Below is a small trained network, with its code and all its weights. Each question gives an input and a class and asks what happens when units are switched off, that is, made to give their printed mean instead of their output.

import numpy as np


def w(rows, s, z=0):
    codes = np.array(rows[::2]) - 128.0
    scale = np.full(codes.shape[1], s)
    scale[-1] = z or s
    return codes * scale


def f(y):
    return np.maximum(y, 0)


def log_softmax(a):
    a = a - a.max(-1, keepdims=True)
    return a - np.log(np.exp(a).sum(-1, keepdims=True))


def net(x, mask):
    res = np.array(x, float).reshape(1, 7) / 4 @ E
    y = f(res @ A[0][:, :-1].T + A[0][:, -1])
    res = res + np.where(mask, y, B[0][:, -1]) @ B[0][:, :-1]
    return log_softmax(res[-1] @ U[:, :-1].T + U[:, -1])


A, B = {}, {}
E = w([
[119,128,229,106,162,202,143,119,143],'x0',
[154,37,177,202,188,73,148,33,65],'x1',
[229,84,94,51,38,171,143,95,38],'x2',
[41,39,194,72,79,60,124,162,139],'x3',
[126,129,122,127,130,127,131,128,122],'x4',
[146,157,137,100,115,86,158,43,254],'x5',
[67,54,59,155,130,197,98,91,182],'x6',
],0.0072)
A[0] = w([
[145,77,117,182,148,100,100,75,75,96],'N0',
[122,158,196,83,132,183,126,157,142,104],'N1',
[108,58,165,62,109,77,133,156,157,28],'N2',
[99,166,110,141,190,49,68,164,146,61],'N3',
[34,154,140,206,180,123,105,151,123,65],'N4',
[95,117,148,182,109,180,60,187,2,140],'N5',
[70,62,166,51,121,116,106,145,125,71],'N6',
[163,93,121,76,25,137,120,98,86,70],'N7',
[129,49,132,182,139,138,137,74,133,89],'N8',
[84,41,39,146,119,205,70,103,183,95],'N9',
[161,59,203,79,72,217,147,77,110,120],'N10',
[103,143,144,162,179,94,136,179,176,45],'N11',
[89,191,100,47,107,190,139,167,147,62],'N12',
[87,169,119,172,161,124,117,146,154,62],'N13',
[154,188,132,156,128,121,255,151,108,21],'N14',
[65,150,50,103,56,182,87,134,171,105],'N15',
[162,224,157,67,89,82,111,206,126,112],'N16',
[121,111,50,158,58,13,94,140,123,124],'N17',
[167,218,67,120,214,172,128,39,113,138],'N18',
[175,125,62,88,68,112,113,109,90,170],'N19',
[76,95,203,72,81,103,134,97,130,216],'N20',
[177,126,146,72,75,128,165,41,207,85],'N21',
[145,142,88,67,95,151,174,101,78,60],'N22',
[165,143,164,123,162,13,141,84,56,119],'N23',
[86,184,55,109,55,166,76,176,148,95],'N24',
[109,148,145,112,135,136,104,106,130,11],'N25',
[165,92,111,89,111,137,118,107,110,57],'N26',
[146,156,136,138,111,63,162,46,218,120],'N27',
[73,95,145,74,88,44,109,131,104,67],'N28',
],0.0095,0.011)
B[0] = w([
[60,48,127,116,156,91,105,118,99,174],'N0',
[72,120,147,139,144,156,136,130,138,175],'N1',
[235,47,115,202,108,159,91,38,162,153],'N2',
[160,129,207,92,85,124,154,160,187,166],'N3',
[142,141,176,87,77,81,100,149,160,180],'N4',
[165,140,23,69,203,112,181,169,155,231],'N5',
[219,96,73,189,167,156,133,101,144,169],'N6',
[139,156,194,104,112,49,73,157,121,176],'N7',
[62,72,179,128,116,104,171,87,56,165],'N8',
[169,214,125,44,31,186,177,104,91,198],'N9',
[90,153,195,144,128,116,106,168,163,211],'N10',
[182,112,216,79,44,60,95,135,168,157],'N11',
[138,47,156,193,145,72,136,99,108,186],'N12',
[168,138,175,122,125,44,105,156,143,155],'N13',
[217,65,110,90,85,209,175,81,190,141],'N14',
[80,68,144,149,102,122,176,88,74,202],'N15',
[70,75,100,94,82,177,170,42,72,212],'N16',
[108,213,142,199,197,221,107,131,174,187],'N17',
[172,71,134,213,124,188,40,87,213,224],'N18',
[99,173,179,135,134,121,95,174,169,214],'N19',
[129,181,95,190,133,188,62,111,163,246],'N20',
[132,81,74,87,215,113,218,218,150,185],'N21',
[168,143,194,137,81,55,93,158,166,158],'N22',
[53,63,151,94,66,205,190,68,124,200],'N23',
[78,42,150,176,171,98,129,123,100,205],'N24',
[90,93,237,20,2,63,41,87,20,128],'N25',
[160,127,197,64,94,28,92,111,107,142],'N26',
[127,138,60,85,176,74,182,212,79,196],'N27',
[215,101,94,138,137,123,128,115,125,166],'N28',
],0.0097,0.011)
U = w([
[53,31,134,130,139,74,142,71,78,2],'0',
[176,149,189,91,108,25,74,179,176,35],'1',
[255,117,65,199,161,159,73,95,155,18],'2',
[173,103,20,54,216,88,193,245,124,49],'3',
[118,173,116,51,70,192,183,48,89,217],'4',
[62,158,108,129,164,143,98,135,163,253],'5',
[73,194,134,160,192,179,104,147,155,231],'6',
],0.0099,0.0098)

Each question gives the input, the list of numbers given to net, and the class t.
The units are the neurons (one row each of A and B). Each row of codes is followed by its name. A weight is (code - 128) times the scale printed after its matrix; where a second scale follows, it is the last column's (A, B and U).
mask holds one flag per neuron, in row order. A switched-off neuron (its flag False) gives its mean, the last column of its row in B, instead of its output. The means were averaged over made-up inputs and are rounded, as every weight is.
A unit's drop is (log p(t) with every unit on - log p(t) with that unit switched off) / (log p(t) with every unit on - log p(t) with every unit switched off).
The circuit of an input: a set's keep is (log p(t) with only the set's units on - log p(t) with every unit switched off) / (log p(t) with every unit on - log p(t) with every unit switched off). Starting from the 12 units with the biggest drops (on a tie, the unit counted first), units are removed one at a time, each time the one whose removal leaves the highest keep (on an exact tie, the one counted first), for as long as the keep stays at least 0.8.
circuit, biggest first: the units of the circuit, biggest drop first
most important unit: the unit with the biggest drop
top k neurons: the k neurons with the biggest drops, biggest first
drop when u is switched off: that unit's drop, to one decimal
input [-4,-2,2,1,-4,-3,8], class 4: most important unit -> N9
input [-3,-4,-7,0,2,8,3], class 3: top 2 neurons -> (N27; N21)
input [-4,-5,-3,-7,6,5,6], class 2: top 4 neurons -> (N18; N23; N16; N10)
input [-4,-2,2,-5,5,3,6], class 4: top 2 neurons -> (N9; N15)
input [-2,-8,-3,-4,-2,-7,1], class 0: circuit, biggest first -> (N24; N15)
input [8,6,4,-6,-2,-3,8], class 4: top 2 neurons -> (N9; N8)
input [-2,-4,-5,-8,-3,-8,5], class 2: top 2 neurons -> (N18; N27)
input [2,-7,7,-5,6,-8,-5], class 3: top 2 neurons -> (N5; N16)
input [-1,-1,6,8,5,7,8], class 2: top 4 neurons -> (N2; N20; N6; N28)
input [3,1,3,3,3,-4,0], class 3: top 4 neurons -> (N5; N18; N17; N23)
input [-6,-2,-7,4,-4,-4,-6], class 1: top 2 neurons -> (N11; N3)
input [-6,-1,2,1,3,2,3], class 6: circuit, biggest first -> (N17; N19)
input [1,-4,-4,8,4,7,6], class 2: top 2 neurons -> (N2; N20)
input [-4,-7,2,-8,-1,2,-8], class 2: top 3 neurons -> (N18; N14; N23)
input [-7,4,-7,-2,-2,-2,0], class 1: most important unit -> N4
input [1,0,-5,5,-7,6,-7], class 4: circuit, biggest first -> (N16; N23; N24)
input [-7,8,5,-5,4,-8,-7], class 0: top 2 neurons -> (N23; N0)
input [1,1,-2,-6,4,1,-7], class 4: circuit, biggest first -> (N23; N16)
input [3,5,7,-4,3,8,-2], class 3: drop when N21 is switched off -> 1.7
input [8,-8,-6,-8,0,-2,0], class 0: most important unit -> N12
input [5,5,-7,-4,2,5,-8], class 4: drop when N12 is switched off -> 0.1
input [-1,-5,3,-7,-3,5,-5], class 2: drop when N5 is switched off -> 0.1
